Below are the code and all the weights of a small trained network. Each question names an input and a target symbol and asks about switching units off, where a switched-off unit gives its printed mean instead of its output.

import numpy as np


def w(rows, s, z=0):
    codes = np.array(rows[::2]) - 128.0
    scale = np.full(codes.shape[1], s)
    scale[-1] = z or s
    return codes * scale


def f(y):
    return y / 2 * (1 + np.tanh(0.7978845608 * (y + 0.044715 * y**3)))


def softmax(a):
    e = np.exp(a - a.max(-1, keepdims=True))
    return e / e.sum(-1, keepdims=True)


def log_softmax(a):
    a = a - a.max(-1, keepdims=True)
    return a - np.log(np.exp(a).sum(-1, keepdims=True))


def net(x, mask):
    ids = ['αβδεξτω'.index(c) for c in x.split()]
    T = len(ids)
    res = E[ids] + P[:T]
    q, k, v = (res @ M[0].T for M in (Q, K, V))
    z = softmax(np.where(np.tri(T) > 0, q @ k.T / 3**0.5, -1e9)) @ v
    res = res + np.where(mask[0], z, O[0][:, -1]) @ O[0][:, :-1]
    y = f(res @ A[0][:, :-1].T + A[0][:, -1])
    res = res + np.where(mask[1:13], y, B[0][:, -1]) @ B[0][:, :-1]
    return log_softmax(res[-1] @ U[:, :-1].T + U[:, -1])


Q, K, V, O, A, B = {}, {}, {}, {}, {}, {}
E = w([
[164,118,84,120,77,201,74],'α',
[210,106,191,108,51,163,140],'β',
[79,179,120,83,184,156,52],'δ',
[101,84,103,103,89,205,53],'ε',
[130,120,191,88,140,129,108],'ξ',
[174,200,132,148,171,165,93],'τ',
[248,154,116,168,91,172,122],'ω',
],0.012)
P = w([
[131,183,113,140,127,146,125],'0',
[131,63,240,181,131,120,16],'1',
[158,171,154,86,82,183,134],'2',
[134,121,123,116,170,185,184],'3',
[162,3,208,165,159,168,69],'4',
[147,171,148,82,79,181,128],'5',
[97,181,138,166,138,151,177],'6',
[117,44,207,201,108,147,32],'7',
],0.018)
Q[0] = w([
[170,142,165,144,155,247,82],'H0',
[131,158,96,86,77,60,90],'H0',
[134,18,50,134,221,73,194],'H0',
],0.011)
K[0] = w([
[55,132,50,192,128,101,254],'H0',
[187,177,66,125,80,79,15],'H0',
[198,83,146,51,208,227,129],'H0',
],0.012)
V[0] = w([
[171,47,86,169,29,174,128],'H0',
[183,187,13,218,120,152,148],'H0',
[10,130,36,120,147,170,79],'H0',
],0.011)
O[0] = w([
[22,128,62,209,57,163,136,127],'H0',
[146,37,10,135,145,204,206,253],'H0',
[43,88,227,74,171,191,125,134],'H0',
],0.012,0.0073)
A[0] = w([
[140,94,81,9,157,162,224,84],'N0',
[86,189,83,182,255,12,148,162],'N1',
[122,73,220,176,149,167,67,176],'N2',
[105,149,131,9,165,122,224,2],'N3',
[86,139,156,159,78,102,30,128],'N4',
[141,200,164,118,109,81,95,143],'N5',
[158,79,153,120,64,131,173,113],'N6',
[152,144,69,77,168,98,216,52],'N7',
[155,205,218,31,152,162,131,114],'N8',
[173,41,141,126,218,157,88,101],'N9',
[154,106,183,122,168,26,10,99],'N10',
[104,133,20,132,115,132,220,76],'N11',
],0.0084,0.0088)
B[0] = w([
[205,128,126,235,160,88,109,221],'N0',
[196,61,101,3,156,86,49,129],'N1',
[122,221,30,133,180,53,90,251],'N2',
[81,232,201,228,84,168,90,150],'N3',
[143,126,202,176,115,51,153,149],'N4',
[133,140,168,90,93,177,131,147],'N5',
[71,173,92,137,185,136,89,168],'N6',
[128,163,62,71,216,128,123,147],'N7',
[37,58,73,88,163,56,139,227],'N8',
[161,171,208,98,63,193,138,235],'N9',
[131,100,98,154,59,148,246,181],'N10',
[102,120,254,94,82,44,93,233],'N11',
],0.0078,0.014)
U = w([
[93,33,229,176,92,136,156,191],'α',
[114,234,167,131,2,101,178,154],'β',
[92,168,209,151,128,68,28,45],'δ',
[76,151,7,154,135,168,175,182],'ε',
[133,79,101,37,110,89,144,251],'ξ',
[185,145,154,131,128,145,121,78],'τ',
[139,82,44,189,154,11,89,31],'ω',
],0.0074,0.0034)

Each question gives the input, a string of symbols that net reads in full, and the target symbol t.
The units are the heads (3 rows each of Q, K, V and O) and the neurons (one row each of A and B). Each row of codes is followed by its name. A weight is (code - 128) times the scale printed after its matrix; where a second scale follows, it is the last column's (O, A, B and U).
mask holds one flag per unit, heads first, then neurons. A switched-off unit (its flag False) gives its mean, the last column of its rows in O or B, instead of its output. The means were averaged over made-up inputs and are rounded, as every weight is.
A unit's drop is (log p(t) with every unit on - log p(t) with that unit switched off) / (log p(t) with every unit on - log p(t) with every unit switched off).
The circuit of an input: a set's keep is (log p(t) with only the set's units on - log p(t) with every unit switched off) / (log p(t) with every unit on - log p(t) with every unit switched off). Starting from the 12 units with the biggest drops (on a tie, the unit counted first), units are removed one at a time, each time the one whose removal leaves the highest keep (on an exact tie, the one counted first), for as long as the keep stays at least 0.8.
circuit, biggest first: the units of the circuit, biggest drop first
k most important neurons: the k neurons with the biggest drops, biggest first
input ε ε δ, target ε: 2 most important neurons -> [N11 N9]
input ξ ξ α ε τ ε, target ξ: circuit, biggest first -> [H0 N8 N0 N3]
input α ω β ξ α δ ξ ε, target β: circuit, biggest first -> [N10 H0 N9]
input α ε β ξ β β, target α: circuit, biggest first -> [H0 N2]
input β β δ ω ξ δ δ δ, target ξ: most important neuron -> [N8]
input δ β ω ω, target ω: 2 most important neurons -> [N11 N9]
input ξ δ α δ β ξ α δ, target ε: circuit, biggest first -> [H0 N11]
input τ τ δ β δ β, target τ: circuit, biggest first -> [H0 N0 N2 N7]
input τ β ξ ε α ω, target τ: circuit, biggest first -> [H0 N0 N8]
input δ ε β ε β δ, target δ: circuit, biggest first -> [H0 N3]
input ξ ω ξ α β, target ε: circuit, biggest first -> [H0 N11 N2]
input β ε δ ξ, target ξ: 3 most important neurons -> [N8 N0 N1]
input ω ξ β τ ω ξ, target ω: 4 most important neurons -> [N0 N11 N9 N7]
input β α τ ξ ω, target β: circuit, biggest first -> [H0 N10]
input δ ξ ω ξ τ, target β: circuit, biggest first -> [N10 H0]
input α ξ δ α ξ τ α τ, target ε: 2 most important neurons -> [N11 N2]
input α ξ β, target α: 2 most important neurons -> [N2 N11]
input β ω ξ β β, target ω: circuit, biggest first -> [H0]
input α ω ε β β τ, target α: circuit, biggest first -> [H0 N2 N11]
input ε α α δ ω β ξ ξ, target β: 3 most important neurons -> [N10 N2 N9]
input τ β β β ξ, target ω: 2 most important neurons -> [N9 N11]
input ε τ δ δ β, target ξ: most important neuron -> [N8]
input β δ τ δ τ, target ξ: 4 most important neurons -> [N8 N2 N10 N9]
input α δ δ τ δ ε δ ε, target ξ: 2 most important neurons -> [N2 N8]
